The symbols move the items like this.
state | ka ki
x52 | x746 x678
x864 | x621 x732
x166 | x413 x998
x161 | x884 x333
x868 | x17 x399
x483 | x360 x417
x861 | x224 x682
x420 | x744 x914
x953 | x868 x279
x417 | x977 x483
x746 | x211 x148
x392 | x417 x360
x17 | x52 x8
x975 | x126 x110
x914 | x251 x420
x413 | x729 x654
x729 | x392 x441
x126 | x333 x884
x279 | x575 x953
x211 | x483 x977
x977 | x148 x211
x487 | x75 x297
x75 | x732 x621
x575 | x914 x744
x41 | x161 x422
x223 | x487 x957
x744 | x953 x575
x297 | x957 x487
x621 | x297 x75
x333 | x422 x161
x110 | x395 x975
x81 | x166 x827
x224 | x81 x879
x8 | x399 x17
x422 | x223 x41
x395 | x420 x251
x827 | x879 x81
x732 | x861 x864
x678 | x8 x52
x251 | x975 x395
x399 | x279 x868
x148 | x678 x746
x682 | x864 x861
x998 | x827 x166
x441 | x654 x729
x884 | x110 x126
x654 | x998 x413
x957 | x41 x223
x360 | x441 x392
x879 | x682 x224

In the rows, zero is written as 53.

The rows follow the links: the fewer symbols apart two items are, the more alike their rows tend to be.

Each row is also shifted at random along 9 hidden directions that mean nothing.

Some items, each with a row of numbers:
x729 -> 38,36,40,46,68,50,58,39,64,44,50,60,63,59,50,50,55,51,44,45,59,57,67,48,45,66,68,45,62,63,63
x621 -> 36,62,42,49,48,58,31,78,46,66,47,73,41,52,60,58,36,50,52,43,45,41,47,56,41,52,53,50,60,50,51
x399 -> 68,61,43,63,52,64,59,71,46,72,44,46,65,42,49,47,44,47,7,42,50,49,48,74,34,42,48,39,66,66,44
x279 -> 52,43,54,41,47,61,53,57,61,47,50,62,62,49,56,53,66,53,39,69,42,49,52,52,47,52,45,53,31,87,53
x417 -> 69,57,44,49,62,41,57,38,51,45,45,62,52,55,37,62,46,58,53,45,42,56,59,53,50,67,57,53,55,48,64
x957 -> 73,53,36,64,63,61,75,65,36,60,53,56,42,49,34,59,51,44,38,56,46,32,58,53,51,58,64,50,51,54,59
x8 -> 57,49,56,47,51,45,55,78,60,46,48,48,61,49,29,51,62,41,29,50,32,51,65,48,59,55,47,37,53,80,54
x420 -> 49,63,47,51,52,41,67,40,41,43,48,43,43,51,30,60,56,42,39,44,45,53,56,58,63,54,44,53,42,61,56
x977 -> 49,63,46,53,58,51,51,61,54,48,56,56,49,54,42,59,51,57,51,45,48,43,65,61,60,60,54,61,60,44,65
x864 -> 46,72,51,35,47,42,35,35,72,37,45,63,49,59,86,54,53,48,56,53,68,57,36,71,42,63,35,49,66,56,62
x413 -> 54,80,46,42,43,38,38,68,50,58,51,61,38,69,53,57,67,48,60,68,48,39,55,64,44,59,29,65,51,40,50
x487 -> 27,78,57,34,46,24,54,40,52,41,58,40,30,61,42,45,47,30,47,36,47,57,54,53,66,56,29,54,53,52,51
x166 -> 46,52,43,60,57,49,50,66,57,66,44,50,64,60,57,42,55,44,37,48,65,55,55,59,32,56,56,32,82,48,46
x422 -> 70,59,58,53,49,52,67,22,53,50,48,44,55,53,74,49,57,51,54,71,68,60,30,62,42,52,41,51,49,52,47
x110 -> 66,41,47,62,47,64,51,56,44,55,44,57,57,48,56,64,66,55,58,65,56,49,44,53,50,45,57,50,38,62,50
x17 -> 20,58,56,40,47,52,49,38,56,52,54,59,54,58,61,53,57,61,55,63,51,56,49,57,46,51,40,67,36,57,50
x732 -> 49,49,45,32,46,48,48,34,42,56,63,60,35,66,53,50,55,44,56,48,54,54,57,41,52,47,46,71,22,62,44
x879 -> 56,70,54,47,55,49,46,49,64,46,57,59,44,58,70,52,47,56,66,60,59,47,47,61,51,64,47,59,67,35,63
x746 -> 36,62,67,56,56,36,59,62,55,50,54,44,53,53,31,46,47,54,60,53,35,57,59,44,63,59,48,48,63,37,51
x161 -> 36,57,45,47,49,45,48,67,45,48,45,61,40,51,35,62,51,39,47,43,36,47,55,49,58,56,49,45,47,67,55

In each set, the symbols that take the first to the second take the third to the fourth. Give the fourth.
Answers are names.
50,54,66,48,44,56,42,46,66,52,63,48,60,58,74,47,67,66,70,72,65,56,50,56,54,46,42,70,44,44,48
: 39,58,62,63,46,60,54,81,46,68,51,54,50,47,56,49,50,53,59,73,44,44,38,49,47,47,49,47,55,44,41
:: 54,63,49,47,48,34,54,54,33,69,45,52,39,57,34,45,34,35,39,32,38,61,49,45,44,47,44,42,53,50,34
: x868

48,69,63,55,53,45,60,51,60,53,59,38,56,56,54,43,56,56,51,62,57,53,53,62,53,54,41,57,65,35,51
: 40,42,58,51,65,55,57,49,65,51,60,59,59,55,57,44,41,62,63,54,51,56,59,41,51,62,68,53,63,43,59
:: 42,46,56,57,50,56,51,37,47,48,52,51,54,49,53,62,57,64,66,54,55,58,49,51,61,46,54,64,37,48,53
: x746

57,64,32,53,56,64,66,40,36,54,56,59,35,52,53,65,53,51,42,55,58,33,50,68,50,54,53,69,37,55,62
: 45,55,56,48,50,35,48,31,62,25,37,52,53,50,54,67,58,49,65,46,55,65,43,55,64,64,49,39,58,59,66
:: 36,68,47,53,51,52,46,79,58,62,39,60,62,49,51,52,48,52,26,53,42,46,49,70,35,57,44,39,73,60,53
: x8

72,59,48,63,51,75,64,57,44,64,61,44,53,43,58,52,53,58,32,57,59,39,49,70,52,40,51,66,44,57,52
: 38,52,60,31,47,46,37,49,63,50,66,54,49,61,58,41,50,51,53,41,49,59,63,45,57,49,43,66,43,61,48
:: 50,45,61,58,50,65,55,50,56,48,57,46,58,41,62,52,49,58,54,54,57,55,45,53,60,44,56,53,49,59,54
: x483

78,49,65,51,54,45,48,60,63,48,51,62,55,57,56,50,54,59,77,72,44,56,49,38,52,64,55,47,59,42,54
: 57,50,44,67,58,54,70,44,32,62,41,44,57,44,32,56,41,51,31,37,47,60,51,56,48,47,60,42,54,54,47
:: 18,52,57,43,60,50,63,55,70,55,51,62,66,59,61,39,55,57,47,80,46,52,51,49,32,67,48,47,60,57,52
: x161

67,51,46,44,49,50,40,59,55,52,52,57,53,58,45,57,62,51,47,44,49,51,66,53,55,52,50,58,45,63,54
: 35,55,48,42,54,43,48,37,47,51,62,53,36,62,49,51,46,46,60,35,56,55,61,45,59,53,53,64,49,44,53
:: 73,79,53,52,53,31,67,45,50,48,53,47,39,67,48,53,68,46,68,79,56,44,50,59,52,68,35,58,59,26,55
: x333

55,77,42,42,47,39,51,58,38,65,56,53,31,68,44,49,56,39,45,54,50,42,57,59,45,52,32,64,46,42,44
: 64,47,52,47,52,49,44,76,56,55,52,61,50,55,47,47,51,43,51,50,42,49,58,40,52,55,55,42,57,62,50
:: 42,63,64,38,53,35,42,46,72,38,58,53,50,59,60,45,46,52,66,47,51,60,55,49,60,64,44,52,67,45,59
: x413

33,51,61,64,56,60,63,60,56,52,56,43,57,40,54,48,42,53,48,51,52,52,46,53,60,50,59,43,65,51,54
: 72,50,62,53,38,57,37,39,42,58,54,38,50,43,62,49,39,51,49,23,61,70,41,54,62,26,47,56,42,58,38
:: 37,52,63,49,50,44,56,43,62,48,41,55,59,55,68,45,55,48,61,74,55,63,33,48,38,60,44,34,59,56,47
: x487

57,32,60,60,58,54,65,41,51,52,52,48,59,49,53,46,49,51,62,56,57,64,46,35,55,51,66,41,51,54,47
: 58,62,47,44,48,51,41,53,54,45,62,46,44,53,44,58,55,51,40,28,54,48,71,64,70,46,47,69,46,58,60
:: 55,51,64,65,51,57,60,75,47,65,60,43,56,52,41,48,63,60,61,70,46,46,59,46,58,45,52,59,48,39,43
: x297

75,61,45,48,47,47,55,31,48,38,50,44,43,52,53,64,62,43,48,43,64,53,50,64,63,51,44,55,43,62,60
: 21,63,38,34,58,43,63,38,59,38,36,79,47,58,57,63,54,44,43,73,40,45,41,59,33,78,44,43,48,75,67
:: 47,72,52,62,48,53,32,65,52,45,58,48,35,47,62,64,42,53,71,31,64,44,51,65,73,50,55,58,75,26,65
: x621

83,56,41,43,43,48,33,26,39,51,40,56,43,49,58,64,36,47,45,14,59,68,42,60,51,41,49,51,44,64,50
: 59,45,63,45,46,54,50,49,52,43,52,56,52,44,46,58,50,55,57,53,36,57,49,43,64,48,48,56,30,70,52
:: 30,44,42,45,66,43,60,47,46,50,59,61,41,62,30,51,42,46,56,35,42,51,73,34,59,64,68,54,52,49,58
: x211

73,64,48,66,55,48,43,59,51,58,45,49,57,53,51,58,48,59,56,41,60,54,53,66,50,54,56,48,77,27,55
: 55,48,63,58,60,51,61,67,56,61,56,54,60,55,44,43,51,59,60,67,41,52,57,40,49,58,58,50,59,41,48
:: 43,38,49,55,49,63,48,30,58,43,42,55,66,48,74,62,63,58,56,57,72,62,40,60,47,49,57,47,47,68,56
: x251

